Below is a small trained network, with its code and all its weights. Each question gives an input and a target symbol and asks what happens when units are switched off, that is, made to give their printed mean instead of their output.

import numpy as np


def w(rows, s, z=0):
    codes = np.array(rows[::2]) - 128.0
    scale = np.full(codes.shape[1], s)
    scale[-1] = z or s
    return codes * scale


def norm(h):
    return h / np.sqrt((h * h).mean(-1, keepdims=True) + 1e-5)


def f(y):
    return np.maximum(y, 0)


def softmax(a):
    e = np.exp(a - a.max(-1, keepdims=True))
    return e / e.sum(-1, keepdims=True)


def log_softmax(a):
    a = a - a.max(-1, keepdims=True)
    return a - np.log(np.exp(a).sum(-1, keepdims=True))


def net(x, mask):
    ids = ['βγδεημξ'.index(c) for c in x.split()]
    T = len(ids)
    res = E[ids] + P[:T]
    r = norm(res)
    for j in range(3):
        rows = slice(3 * j, 3 * j + 3)
        q, k, v = (r @ M[0][rows].T for M in (Q, K, V))
        z = softmax(np.where(np.tri(T) > 0, q @ k.T / 3**0.5, -1e9)) @ v
        o = O[0][rows]
        res = res + np.where(mask[j], z, o[:, -1]) @ o[:, :-1]
    y = f(norm(res) @ A[0][:, :-1].T + A[0][:, -1])
    res = res + np.where(mask[3:19], y, B[0][:, -1]) @ B[0][:, :-1]
    return log_softmax(norm(res)[-1] @ U[:, :-1].T + U[:, -1])


Q, K, V, O, A, B = {}, {}, {}, {}, {}, {}
E = w([
[104,141,211,114,89,244],'β',
[183,157,50,131,186,148],'γ',
[97,155,92,179,4,91],'δ',
[28,111,71,35,78,75],'ε',
[175,167,126,161,52,47],'η',
[66,124,125,198,128,70],'μ',
[171,52,221,112,182,94],'ξ',
],0.014)
P = w([
[168,2,167,179,48,180],'0',
[184,72,158,154,89,210],'1',
[177,96,144,153,106,184],'2',
[162,133,154,133,125,165],'3',
[135,152,150,127,139,136],'4',
[139,190,161,113,173,113],'5',
[123,213,182,97,164,93],'6',
[119,212,195,85,166,74],'7',
],0.0049)
Q[0] = w([
[173,143,145,144,140,166],'H0',
[132,115,132,127,169,157],'H0',
[156,164,125,130,100,172],'H0',
[109,122,43,143,139,82],'H1',
[126,148,162,116,129,109],'H1',
[122,3,236,107,123,173],'H1',
[145,151,115,87,122,141],'H2',
[147,79,119,155,192,139],'H2',
[39,147,140,105,72,100],'H2',
],0.013)
K[0] = w([
[164,58,179,159,148,145],'H0',
[150,102,171,70,103,141],'H0',
[194,132,161,172,140,139],'H0',
[63,152,96,122,158,12],'H1',
[91,149,91,133,128,169],'H1',
[185,6,148,129,96,216],'H1',
[143,168,121,110,99,107],'H2',
[131,78,131,172,101,174],'H2',
[138,163,178,127,176,64],'H2',
],0.013)
V[0] = w([
[182,132,129,158,83,185],'H0',
[90,196,99,117,113,113],'H0',
[173,163,152,181,88,128],'H0',
[104,104,177,237,150,99],'H1',
[148,201,111,177,107,140],'H1',
[254,143,132,113,111,154],'H1',
[200,95,92,63,54,102],'H2',
[65,89,62,103,156,211],'H2',
[191,37,194,101,150,90],'H2',
],0.0068)
O[0] = w([
[58,107,113,135,174,96,108],'H0',
[120,92,108,147,108,164,173],'H0',
[63,177,147,117,143,78,86],'H0',
[148,135,92,101,88,168,71],'H1',
[159,70,110,163,78,74,90],'H1',
[111,107,106,88,98,2,2],'H1',
[96,225,132,152,192,38,218],'H2',
[42,33,128,72,140,84,152],'H2',
[232,148,155,89,193,121,85],'H2',
],0.0058,0.0042)
A[0] = w([
[137,175,145,100,88,147,146],'N0',
[188,145,161,164,164,119,143],'N1',
[83,138,91,249,107,178,135],'N2',
[190,106,110,180,167,190,112],'N3',
[94,163,110,44,123,141,120],'N4',
[56,164,133,100,118,97,98],'N5',
[106,95,149,73,156,86,153],'N6',
[123,131,111,195,70,132,71],'N7',
[150,102,76,115,134,144,62],'N8',
[100,65,96,114,93,97,104],'N9',
[143,158,40,123,158,145,85],'N10',
[114,105,93,122,143,44,111],'N11',
[132,144,138,150,76,129,41],'N12',
[92,158,148,116,117,131,103],'N13',
[205,154,203,89,118,131,253],'N14',
[109,97,163,135,138,195,105],'N15',
],0.011,0.0043)
B[0] = w([
[174,119,152,213,138,126,194],'N0',
[96,63,115,54,101,75,169],'N1',
[135,97,142,30,112,148,232],'N2',
[152,138,177,61,121,88,178],'N3',
[177,144,95,94,144,212,255],'N4',
[105,171,163,113,161,170,242],'N5',
[114,153,90,76,166,167,197],'N6',
[112,136,139,69,133,114,187],'N7',
[149,195,80,171,79,165,141],'N8',
[111,203,122,143,120,163,196],'N9',
[162,159,154,209,79,20,189],'N10',
[191,108,146,218,183,190,180],'N11',
[100,134,140,111,89,88,155],'N12',
[160,164,194,149,124,136,189],'N13',
[95,79,2,139,147,78,188],'N14',
[232,167,125,187,165,87,179],'N15',
],0.0071,0.0065)
U = w([
[145,1,158,98,128,140,11],'β',
[131,118,96,179,156,211,149],'γ',
[65,104,134,186,44,104,232],'δ',
[93,108,182,42,198,130,250],'ε',
[168,163,173,190,145,100,53],'η',
[149,144,89,86,49,184,148],'μ',
[156,99,68,128,151,79,86],'ξ',
],0.0094,0.0013)

Each question gives the input, a string of symbols that net reads in full, and the target symbol t.
The units are the heads (3 rows each of Q, K, V and O) and the neurons (one row each of A and B). Each row of codes is followed by its name. A weight is (code - 128) times the scale printed after its matrix; where a second scale follows, it is the last column's (O, A, B and U).
mask holds one flag per unit, heads first, then neurons. A switched-off unit (its flag False) gives its mean, the last column of its rows in O or B, instead of its output. The means were averaged over made-up inputs and are rounded, as every weight is.
A unit's drop is (log p(t) with every unit on - log p(t) with that unit switched off) / (log p(t) with every unit on - log p(t) with every unit switched off).
The circuit of an input: a set's keep is (log p(t) with only the set's units on - log p(t) with every unit switched off) / (log p(t) with every unit on - log p(t) with every unit switched off). Starting from the 12 units with the biggest drops (on a tie, the unit counted first), units are removed one at a time, each time the one whose removal leaves the highest keep (on an exact tie, the one counted first), for as long as the keep stays at least 0.8.
units of the circuit, in order: the units of the circuit, biggest drop first
k most important neurons: the k neurons with the biggest drops, biggest first
drop when u is switched off: that unit's drop, to one decimal
input γ ε δ η γ η, target ξ: units of the circuit, in order	(N14)
input μ γ β ξ δ, target ξ: units of the circuit, in order	(H2 N14)
input η μ ε μ ε γ β, target η: units of the circuit, in order	(N15 N0)
input ε ε γ ξ η, target ξ: units of the circuit, in order	(N14 N1)
input ε γ δ μ, target μ: units of the circuit, in order	(H1 H2)
input μ ε ξ, target ξ: units of the circuit, in order	(N14 H1)
input μ ε γ ε η ξ β, target η: 2 most important neurons	(N0 N15)
input γ η μ, target ε: 2 most important neurons	(N2 N7)
input δ β γ γ, target η: 2 most important neurons	(N10 N11)
input η η ε, target η: 2 most important neurons	(N10 N0)
input ε δ ε γ, target ε: 2 most important neurons	(N3 N2)
input β ξ μ, target ε: 2 most important neurons	(N3 N2)
input ε γ η γ ε δ δ ξ, target ξ: drop when N14 is switched off	0.4
input δ ξ β, target ξ: most important neuron	(N14)
input μ δ δ ε η, target δ: drop when N2 is switched off	0.0
input δ η γ, target η: drop when H0 is switched off	0.2
input γ γ δ ε γ δ μ ε, target μ: drop when H2 is switched off	0.3
